Each row is followed by its group and then its class within the group.
[-38   0   2 -21   0  35   0 -16 -10   6  11   1   7   7   2  42   5 -21
 -10  -1] => P > J248
[ 10 -15  -1 -13   8  30 -13  -9  -4   2  14   2  -4   6 -32  54   4 -18
  -3   0] => P > J635
[ -3 -14  17  -8 -18  10 -12 -24   0  -9  13  -8   5  -9  23  11  19 -19
 -15 -15] => F > J552
[-26  -4  19 -16  13  59  -5 -19 -18  50  16  13   5   8 -17  44  -8 -24
   5   6] => P > J248
[ 57 -15   8 -22   5 -21   2 -18 -13   5  14 -14   9 -12   7  17   6 -10
  -7   0] => F > J552
[-19 -27  -9   5   5  52   1 -16 -24   2  16  -4   1  -2 -26  32 -11  -6
  -7  -3] => P > J635
[ 10 -18  37  -6  -5   0 -13  -7   3  -3  10 -16   9  -2   2  13  12 -13
  -4  -3] => F > J305
[  1 -14  34  24 -15  39   5 -26   3  11  12  18   7 -28  48  39   8  -8
   2 -22] => U > J418
[ 31  -4  11  -8 -11  26  15 -15   6   8  12  16  -5  -9  18  40  -2   4
   2 -16] => U > J418
[ 14 -15  36  25   8  27  -7 -15   0  -5  13   0  -1 -23  26  39   2  -7
   6   0] => U > J32
[ 71  -6   7 -22  -5 -31  14 -19 -17  -8   9  -7  -1 -16 -36  -1  12  -3
 -29 -16] => F > J552
[ 22  -5  16 -22  -5 -11   5 -24  -1  13   0 -24   8   2  19  -8   0  -5
  -7 -12] => F > J305
[ -3  -7  20  -9   7   9  -4 -18 -15   4  15  -3   0 -20 -20  18   7  -4
  -4   5] => P > J248
[-39   2   8  -5  -4   9 -19 -33   0  20   6 -11 -13 -13  -2   3  17 -18
 -10  16] => F > J552
[ 24  -9  10 -40  -6  -4  -7 -10 -11  -5  10 -15   1 -11   6  21  18 -21
 -20   0] => F > J552
[  1 -14  22  24  17   9   1 -10   7   6   4  17   6 -20  33  41   6   6
   7 -11] => U > J418
[  1 -16  12   0  -1 -11 -15 -20   6  -8   9 -18   2  12  18  17  11 -20
   1   3] => F > J305
[-24  -7   5 -31   1  48 -15 -17 -21  11  13   5  18  -5  -6  50  -6 -20
  -3   5] => P > J248
[ 28 -11  35  -6  -2  -6  10 -11   9  -5  -3 -10   5   8   4  -2  17 -18
  -8  -3] => F > J305
[ 25  -6   2 -27  12 -18   0   0  -6  -9   9   3  -9   7  22   9  17  -1
 -18   0] => F > J813
[ 11 -11  13   3  -1 -11 -10  -4  10  -7  78 -14  13  11 -17  -2  10   1
  -5   7] => F > J813
[-30 -42  18  23   0  45   0 -17  -9   9  15  23   7  -6  64  78   6  -9
   9 -15] => U > J32
[ 17 -10  26  -8   7  16  -6  -8  -6  10  11  10  -4 -24  31  19   8  -6
  13  -4] => U > J32
[-39  -7  12  20   0  32  -9   1  13   5   8   3  34   6 -26  44   2 -10
 -17  -3] => P > J635
[-63   0   1  -9  -3  48  -3 -16 -13   4  25   8   6  -1  -5  45 -11  -4
  -2  -6] => P > J964
[  8 -28  35 -20 -13  13  18 -11   9   1   6  12  12 -17  26  16   7   9
  17   1] => U > J32
[ 29  -9  12 -42   1 -11   5 -25 -17 -19   8 -18 -12  11   3  -6  -7  -9
 -20 -78] => F > J552
[ 45  -8  12 -23  13  -4  17 -18  -8  -5  15  -2  -4   1  -2   6   7 -11
 -16  -2] => F > J305
[  0 -10  14 -35   3 -12   5 -13  -4  -2   5 -13  15   6  10 -13   5 -19
 -22  18] => F > J552
[  8 -23  14   0   5   6  -6   5  -9 -12   0 -11   3 -21  40  56   6  -5
  10  -7] => U > J689
[-22   2 -14 -27   5  24 -10 -10  -3  -1  27   7   3  -5   0  15  -7  -9
   1   1] => P > J248
[ 30 -13  -6 -21  -1  23   4  -9 -16 -14  10  -9   8   8  -5  44  -6   3
 -16  -6] => P > J964
[-54  -5   2 -12  12  31 -14 -14 -10   8  19 -10  16   5   8  61   2 -22
  -6 -11] => P > J964
[ 23  -4  -9 -37  17  15  -4 -29  -5  10  29   1  20   9   0  30  -9  -8
  -9  16] => P > J248
[ -1 -14  18 -34  11 -31   3 -15 -20 -17  16 -17  11  17  12  -3  -2  -2
 -27  -3] => F > J305
[-31   1   7 -13   1 -29 -22 -14  -2 -11 -14 -14   6  21  28  17   5 -16
 -24 -13] => F > J813
[ 10  -7  23   1  14   4   1 -10   1  23   3  12   9 -13  41  47   8 -17
  10  -9] => U > J32
[ 36  -4  48   3 -14   0  -1 -31  -6  -4   9 -13 -11 -16  -3  -7  10  -7
  -7  -5] => F > J305
[ 22 -16  10   4  -6  17  11 -10  -7   0  11  14  -4 -43  68  44   4 -16
  -3 -13] => U > J418
[-41 -13 -20 -26   4  27  -8 -21 -20   2  15   8  -9   2 -18  34 -14 -33
  -7   3] => P > J248
[  2 -12   6  17  -1  12 -19   0  14  -5  10  -4  11  -8  56  49  18   5
   3 -13] => U > J689

Each row is followed by its group and then its class within the group.
[  8  20   2  23   5  14  15 -13 -18  -2   0   2   2  -2   9  21  30  -6
   5  -3] => G > B
[ -3 -23   1 -10   1  -8   0  20   8   1  -3 -10 -11   8  -4 -11  25  -1
  10   7] => Q > T
[  6  -2   0 -20   2 -22  -1  19   6   3  -1  -8 -22  -2  -2 -26  28   4
  17  -8] => Q > T
[ -4 -17   9 -12  -8  15  -8  20   4   2  -1  -6 -11   9 -13 -10   2  -2
  11   0] => Q > T
[  9  -1  -6   2  -4 -13   1   4 -16  -5  -3   8   9  -5   1   8  -3   4
   4  16] => G > A
[  6  -6  -4 -13  -3 -16  -5  -1   7   2 -12   8  15  14   3  18  18   3
 -10  21] => G > A
[ -5   0   2  -6  -4  -4   6 -18  12   2   8   9  -6  12  -2 -14  -6   5
 -26   2] => Q > J
[ -5   2  14 -17  -4 -17   2  -7  14   4   0  -9 -14  -4   1  -9  23   0
  -3  -3] => Q > T
[ -2   9  -2  -5   3 -23  -3 -14  -1  -3   7  15  16   6   0  17   3   2
 -11   7] => G > A
[-15  -4   2   5  -3  14  -3   0   4   3   7   8 -11   5   2  -2   2  -2
  -1  -2] => Q > J
[ 17  14   0  18  11 -15   5 -13 -10  -1  -1  -1  -1  -7   7  -5   6   5
  -9  -2] => G > B
[ 15   5 -14  -4   1 -23 -13  14  -3   2  -6   8  -2   0  -5   6  16   5
  14  15] => G > B
[ 6  7 -9 -8 15  7 -8  9 -4 -1 -5 10  1 15  2 13 17 -3  0 16] => G > B
[-11 -12   1  -6  -7 -26   7  18  15  14   2  -7 -34   1  -6 -12  13  12
  -4  -8] => Q > T
[  4  16  -7   3   4  -8  -3   6 -12   2   2  12   3  14   5  19  13   2
   0  -2] => G > B
[  5  11  -6   1   2  19   0  -1  -6 -15  -8  -7  -7  -2 -10   3   8  -6
  13  -8] => G > B
[-30  -4  -3 -16  -2   8  -7   2   2  -1  -6  15   5  13  -6  17   2  -8
  -3  13] => G > A
[-20   4  -2   9  -1   9   7   5  12   0   2   3   3  13   3  47   4 -26
   5  -5] => G > A
[ -5  15  -2  13  -3  14  17 -36  10  -5  -6  -2   4  -1  14  22  -2 -14
 -14 -13] => G > A
[  3  12  -9  17 -14 -29  -1  18 -29  -4   4   5   4  -6   6  27   9   3
   2   3] => G > B

Each row is followed by its group and then its class within the group.
[ 14 -19   0   4  36  11   4  -9  -6 -11 -31 -11 -16   2  15 -18  -8   0
  -6 -13] => C > H
[ -2   0   0  -5 -57  26 -22  17  -1 -18 -24   9   9  10  10   1   6   6
   1  -2] => W > M
[ -5  -2   2  11 -38  17 -12  34   0 -22   6   0   9   0 -15   3 -19  -4
  12  16] => Z > Y
[  6  12   7   2 -31  29  -9  26 -14 -18 -18  -2   7  -4   8 -11  -4   8
 -31   6] => W > M
[ 14 -19  -4 -24  59  -8  17  -7  -4 -11 -16   1   6   6  11 -16  16 -14
  -6  -8] => C > V
[ 15  -9  -1 -28  33   4  18  12  -9 -15 -18  -6  -2  -3   2 -16   5   5
 -12  -2] => C > V
[  2  14   2   4  12  10  -2  -1   1 -16 -12  10  -4  -4 -16   3 -15  15
   0  -5] => E > N
[ -6   8   3   8 -30  33   0  28   7 -19   9  11  22   4  19 -23 -30   6
  32  13] => Z > Y
[-32  -4   7  -8  30  11  -3 -37   8 -38 -26   7 -17   5  21 -22   2   7
 -12  -7] => C > H
[ -8  -6   2   1 -49   3   6  42  -4 -20 -18  -5   7  -5  27 -24 -22   2
   3  13] => Z > Y
[ -2  -5   0  -4 -18  24 -13  24   0  -9 -27  -2   2  21  11 -16 -10   5
   5  -1] => W > M
[-19   4  -9   6 -41  22  -7  26   2 -16  -9   7 -10 -29  -3   9 -26   3
   7  25] => W > M
[-16  18   0  -8  33  11  -7 -11   0  -3  -8   4 -10  -4 -17  15 -10   8
  -4  -6] => E > N
[  9 -19   3  -9  27  11  -6   1  -2 -14 -22  -1   2  -1   5  -8  14   2
 -10  -7] => C > V
[-11 -15  14  -5  25  12 -13 -13   1  -5 -16   1  -8   1  14  -4   1   0
  -1 -12] => C > H
[-31  -4   0   5  25   5  -5  -1  -3 -10   4   4  -6  12  11  13 -28  20
  -5 -31] => E > N
[  8 -25   9   6  23  11   8   6  -1 -43 -23   2  -5   0   8  -4  16  -1
 -27  -5] => C > V
[-13  -4  -8 -12  17  20   0  -6   4  -4 -18   3   1  -2 -21   6 -11   5
  -9 -11] => E > N
